Below are the code and all the weights of a small trained network. Each question names an input and a target symbol and asks about switching units off, where a switched-off unit gives its printed mean instead of its output.

import numpy as np


def w(rows, s, z=0):
    codes = np.array(rows[::2]) - 128.0
    scale = np.full(codes.shape[1], s)
    scale[-1] = z or s
    return codes * scale


def norm(h):
    return h / np.sqrt((h * h).mean(-1, keepdims=True) + 1e-5)


def f(y):
    return np.maximum(y, 0)


def softmax(a):
    e = np.exp(a - a.max(-1, keepdims=True))
    return e / e.sum(-1, keepdims=True)


def log_softmax(a):
    a = a - a.max(-1, keepdims=True)
    return a - np.log(np.exp(a).sum(-1, keepdims=True))


def net(x, mask):
    ids = ['αβγδζηθλμξπτψω'.index(c) for c in x.split()]
    T = len(ids)
    res = E[ids] + P[:T]
    q, k, v = (norm(res) @ M[0].T for M in (Q, K, V))
    z = softmax(np.where(np.tri(T) > 0, q @ k.T / 2**0.5, -1e9)) @ v
    res = res + np.where(mask[0], z, O[0][:, -1]) @ O[0][:, :-1]
    y = f(norm(res) @ A[0][:, :-1].T + A[0][:, -1])
    res = res + np.where(mask[1:17], y, B[0][:, -1]) @ B[0][:, :-1]
    return log_softmax(norm(res)[-1] @ U[:, :-1].T + U[:, -1])


Q, K, V, O, A, B = {}, {}, {}, {}, {}, {}
E = w([
[70,70,214,197],'α',
[110,29,166,239],'β',
[204,138,146,177],'γ',
[156,22,111,184],'δ',
[84,83,167,221],'ζ',
[237,80,253,173],'η',
[181,174,211,49],'θ',
[195,173,225,43],'λ',
[122,46,162,244],'μ',
[100,110,81,234],'ξ',
[88,124,173,156],'π',
[254,140,167,80],'τ',
[121,173,207,64],'ψ',
[184,58,124,201],'ω',
],0.0068)
P = w([
[117,151,99,140],'0',
[124,139,6,129],'1',
[196,149,113,156],'2',
[138,26,184,126],'3',
[82,121,84,73],'4',
[169,136,132,150],'5',
[182,72,180,111],'6',
[103,110,69,82],'7',
[173,151,136,165],'8',
[168,86,184,142],'9',
[80,112,79,88],'10',
[162,170,139,179],'11',
[136,109,176,175],'12',
],0.02)
Q[0] = w([
[174,143,193,255],'head 0',
[134,224,54,151],'head 0',
],0.0097)
K[0] = w([
[85,250,158,215],'head 0',
[1,111,38,40],'head 0',
],0.0077)
V[0] = w([
[18,13,44,245],'head 0',
[29,255,190,152],'head 0',
],0.0064)
O[0] = w([
[78,112,251,109,253],'head 0',
[220,56,133,11,11],'head 0',
],0.016,0.0019)
A[0] = w([
[50,132,90,113,27],'neuron 0',
[147,155,172,223,142],'neuron 1',
[156,115,80,130,153],'neuron 2',
[135,134,127,120,6],'neuron 3',
[157,72,121,173,215],'neuron 4',
[124,122,126,140,70],'neuron 5',
[85,193,101,145,160],'neuron 6',
[173,130,190,145,250],'neuron 7',
[141,176,126,183,202],'neuron 8',
[84,176,80,158,15],'neuron 9',
[132,137,104,166,230],'neuron 10',
[84,147,134,161,140],'neuron 11',
[105,69,115,158,84],'neuron 12',
[74,164,207,162,171],'neuron 13',
[27,93,99,59,157],'neuron 14',
[4,111,51,90,176],'neuron 15',
],0.015,0.0027)
B[0] = w([
[137,92,178,10,170],'neuron 0',
[143,138,135,183,244],'neuron 1',
[163,88,89,97,155],'neuron 2',
[99,139,120,108,128],'neuron 3',
[149,180,135,63,201],'neuron 4',
[124,174,129,133,133],'neuron 5',
[106,155,101,102,180],'neuron 6',
[84,42,172,175,223],'neuron 7',
[100,214,100,187,191],'neuron 8',
[70,99,163,79,168],'neuron 9',
[109,177,158,144,178],'neuron 10',
[121,129,94,110,189],'neuron 11',
[161,169,182,98,165],'neuron 12',
[56,114,11,119,250],'neuron 13',
[195,214,125,92,177],'neuron 14',
[118,165,197,2,205],'neuron 15',
],0.0079,0.011)
U = w([
[98,69,153,88,209],'α',
[71,101,106,135,177],'β',
[133,142,128,186,58],'γ',
[48,197,145,110,199],'δ',
[91,10,187,130,61],'ζ',
[140,189,117,168,53],'η',
[179,198,122,80,230],'θ',
[175,166,71,145,27],'λ',
[67,103,137,155,79],'μ',
[83,69,130,128,80],'ξ',
[155,62,203,72,103],'π',
[116,208,90,162,42],'τ',
[188,46,68,88,254],'ψ',
[49,135,84,214,172],'ω',
],0.012,0.0026)

Each question gives the input, a string of symbols that net reads in full, and the target symbol t.
The units are the heads (2 rows each of Q, K, V and O) and the neurons (one row each of A and B). Each row of codes is followed by its name. A weight is (code - 128) times the scale printed after its matrix; where a second scale follows, it is the last column's (O, A, B and U).
mask holds one flag per unit, heads first, then neurons. A switched-off unit (its flag False) gives its mean, the last column of its rows in O or B, instead of its output. The means were averaged over made-up inputs and are rounded, as every weight is.
A unit's drop is (log p(t) with every unit on - log p(t) with that unit switched off) / (log p(t) with every unit on - log p(t) with every unit switched off).
The circuit of an input: a set's keep is (log p(t) with only the set's units on - log p(t) with every unit switched off) / (log p(t) with every unit on - log p(t) with every unit switched off). Starting from the 12 units with the biggest drops (on a tie, the unit counted first), units are removed one at a time, each time the one whose removal leaves the highest keep (on an exact tie, the one counted first), for as long as the keep stays at least 0.8.
circuit, biggest first: the units of the circuit, biggest drop first
k most important neurons: the k neurons with the biggest drops, biggest first
drop of u: that unit's drop, to one decimal
input μ δ ζ η β ω ω μ ω μ π ω ω, target ω: circuit, biggest first : neuron 13; neuron 15
input ω ω ζ ω ψ ω γ μ α π θ π ω, target π: 2 most important neurons : neuron 13; neuron 4
input θ λ ω γ γ γ β ζ ζ α π π γ, target π: 2 most important neurons : neuron 13; neuron 4
input ψ ζ ω θ, target ω: circuit, biggest first : head 0; neuron 15
input τ β λ π ζ ζ ψ, target ζ: circuit, biggest first : neuron 7; neuron 15
input ζ π γ, target ζ: circuit, biggest first : head 0; neuron 7
input ω μ ω ω ω ω τ β ω, target ω: circuit, biggest first : head 0; neuron 13; neuron 15
input ω ψ μ, target ω: circuit, biggest first : head 0; neuron 13; neuron 15
input ω ζ β λ ω β η ω π, target ω: most important neuron : neuron 13
input ζ ω μ ω ω ω ω θ ω μ, target ω: circuit, biggest first : head 0; neuron 15
input π ω ζ ζ τ α ξ β δ ζ ω ξ, target π: drop of head 0 : 1.1
input ω ζ ξ η ζ θ, target ω: drop of neuron 13 : 0.1
input ω τ α, target ω: drop of head 0 : 0.1
input ω ψ ω γ, target ω: drop of head 0 : 0.9
input ω ω β ω α γ ζ ω ψ δ, target ψ: most important neuron : neuron 2
